Small tables with named rows and columns. After each table, cells are looked up by row and column.

Table depu
         sedil  redu  zago  digetik  buv
rom         30   148   154      144  189
kugi       169   174    86      179  156
duv        167   181   135      169  211
makarem    241   178   114      161  214
pulot      134   156   168      155  170
vod        145   140   183      150  161
ponif      181   150   147      133  193
rimag      181   145   208      181  200
zulunap    155   172   150      178  185

rom, redu -> 148
duv, redu -> 181
rimag, zago -> 208
vod, zago -> 183
makarem, redu -> 178
vod, digetik -> 150
zulunap, zago -> 150
rimag, sedil -> 181
ponif, redu -> 150
vod, buv -> 161
duv, buv -> 211
pulot, zago -> 168

dasolin:
columns: sem, fesune, betomi, godedog, sobaduf, gefaref
kofizi: [163, 191, 60, 187, 213, 173]
maromu: [234, 113, 119, 187, 203, 82]
mef: [189, 85, 170, 122, 179, 230]
rizef: [199, 145, 128, 107, 192, 185]

What is the betomi of kofizi in dasolin?
60
What is the betomi of mef in dasolin?
170
What is the sem of rizef in dasolin?
199
What is the sobaduf of mef in dasolin?
179
What is the godedog of maromu in dasolin?
187
What is the godedog of mef in dasolin?
122

ranip =
columns: vor, gupuru, tipifiz, veduv, zapimor, kiko, retis, biz, ropero, misuvun
vevu: [147, 108, 161, 89, 78, 117, 18, 111, 138, 50]
purat: [131, 107, 151, 93, 79, 114, 73, 71, 116, 56]
zufodo: [113, 102, 69, 136, 158, 96, 95, 126, 158, 88]
zimazor: [73, 134, 29, 155, 179, 120, 246, 97, 107, 167]
tavu: [138, 112, 144, 94, 89, 124, 57, 96, 127, 60]
kib: [121, 124, 79, 117, 134, 113, 114, 108, 145, 88]
res: [147, 104, 170, 94, 83, 127, 24, 121, 128, 66]
zivones: [116, 119, 146, 113, 101, 130, 132, 107, 92, 132]
dozub: [139, 120, 186, 96, 75, 139, 99, 123, 88, 131]
vol: [124, 134, 97, 90, 96, 129, 121, 49, 124, 50]

gupuru of zufodo: 102
vor of dozub: 139
tipifiz of vol: 97
vor of zufodo: 113
zapimor of vol: 96
gupuru of purat: 107
biz of zivones: 107
biz of zufodo: 126
tipifiz of zimazor: 29

mepa =
,maroba,dolenuv,doterad,ber,fidiv
rimam,91,65,63,24,73
dol,62,138,29,100,75
bapokat,103,40,81,97,93
pofib,96,20,86,86,77
liv,66,58,49,56,30
tutobaf,217,38,47,25,43
forofi,68,27,5,43,109
begato,34,75,112,77,106

bapokat, fidiv: 93
begato, ber: 77
bapokat, ber: 97
dol, doterad: 29
pofib, fidiv: 77
pofib, dolenuv: 20
dol, dolenuv: 138
forofi, fidiv: 109
pofib, doterad: 86
pofib, maroba: 96
bapokat, maroba: 103
forofi, ber: 43
tutobaf, ber: 25

Table berili
,gev,renones,tal,kedar,rud,lovu
vop,19,33,142,-428,-49,52
zok,-48,3,8,-586,23,-97
feg,-19,-20,273,-306,204,53
dobib,-249,-57,-642,-292,57,-38
zasi,-363,-34,-342,4,-243,-1
didi,223,65,508,-405,60,-110
nuz,634,-36,212,21,-284,-120

rud of vop = -49
kedar of dobib = -292
gev of vop = 19
kedar of zok = -586
rud of zok = 23
renones of feg = -20
kedar of zasi = 4
lovu of dobib = -38
lovu of vop = 52
gev of dobib = -249
gev of nuz = 634
lovu of zasi = -1
renones of vop = 33
tal of didi = 508

purekab:
columns: tanim, gugu, teze, gup, kazim, vazogak, leda, busid, zuv
solen: [80, 33, 120, 177, 155, 117, 70, 85, 112]
bul: [113, 171, 100, 60, 26, 58, 95, 171, 117]
zefu: [138, 163, 77, 16, 95, 124, 178, 81, 86]
sor: [115, 122, 109, 89, 94, 99, 110, 124, 115]
devolu: [106, 132, 89, 98, 93, 79, 141, 139, 131]
kas: [101, 120, 91, 91, 79, 66, 98, 113, 109]
voreti: [104, 15, 139, 164, 202, 155, 81, 49, 109]
pifogov: [80, 10, 140, 193, 164, 127, 38, 71, 104]

kas, tanim -> 101
kas, gugu -> 120
kas, teze -> 91
kas, zuv -> 109
voreti, vazogak -> 155
pifogov, teze -> 140
pifogov, busid -> 71
devolu, gugu -> 132
solen, teze -> 120
solen, vazogak -> 117
devolu, gup -> 98
devolu, teze -> 89
bul, teze -> 100
voreti, busid -> 49
sor, teze -> 109
bul, vazogak -> 58

funin:
         bev  tubeka  pufur
nogodo   106     137     93
big       56      80    129
nuva      64      60    111
maf       56      80    141
dila      72     195    135
luzole   106     137     93
pemi      98     195    111
muned    106     137     99
ropeges   98     195    111
zimemeb  114     118     99
vupup     56      60    123

What is the bev of big in funin? 56
What is the bev of maf in funin? 56
What is the bev of vupup in funin? 56
What is the pufur of luzole in funin? 93
What is the tubeka of vupup in funin? 60
What is the tubeka of ropeges in funin? 195
What is the bev of nuva in funin? 64
What is the pufur of vupup in funin? 123
What is the tubeka of maf in funin? 80
What is the pufur of pemi in funin? 111
What is the pufur of nuva in funin? 111
What is the tubeka of nogodo in funin? 137
What is the pufur of muned in funin? 99
What is the bev of ropeges in funin? 98
What is the tubeka of pemi in funin? 195
What is the pufur of big in funin? 129
What is the tubeka of luzole in funin? 137
What is the tubeka of dila in funin? 195
What is the pufur of maf in funin? 141

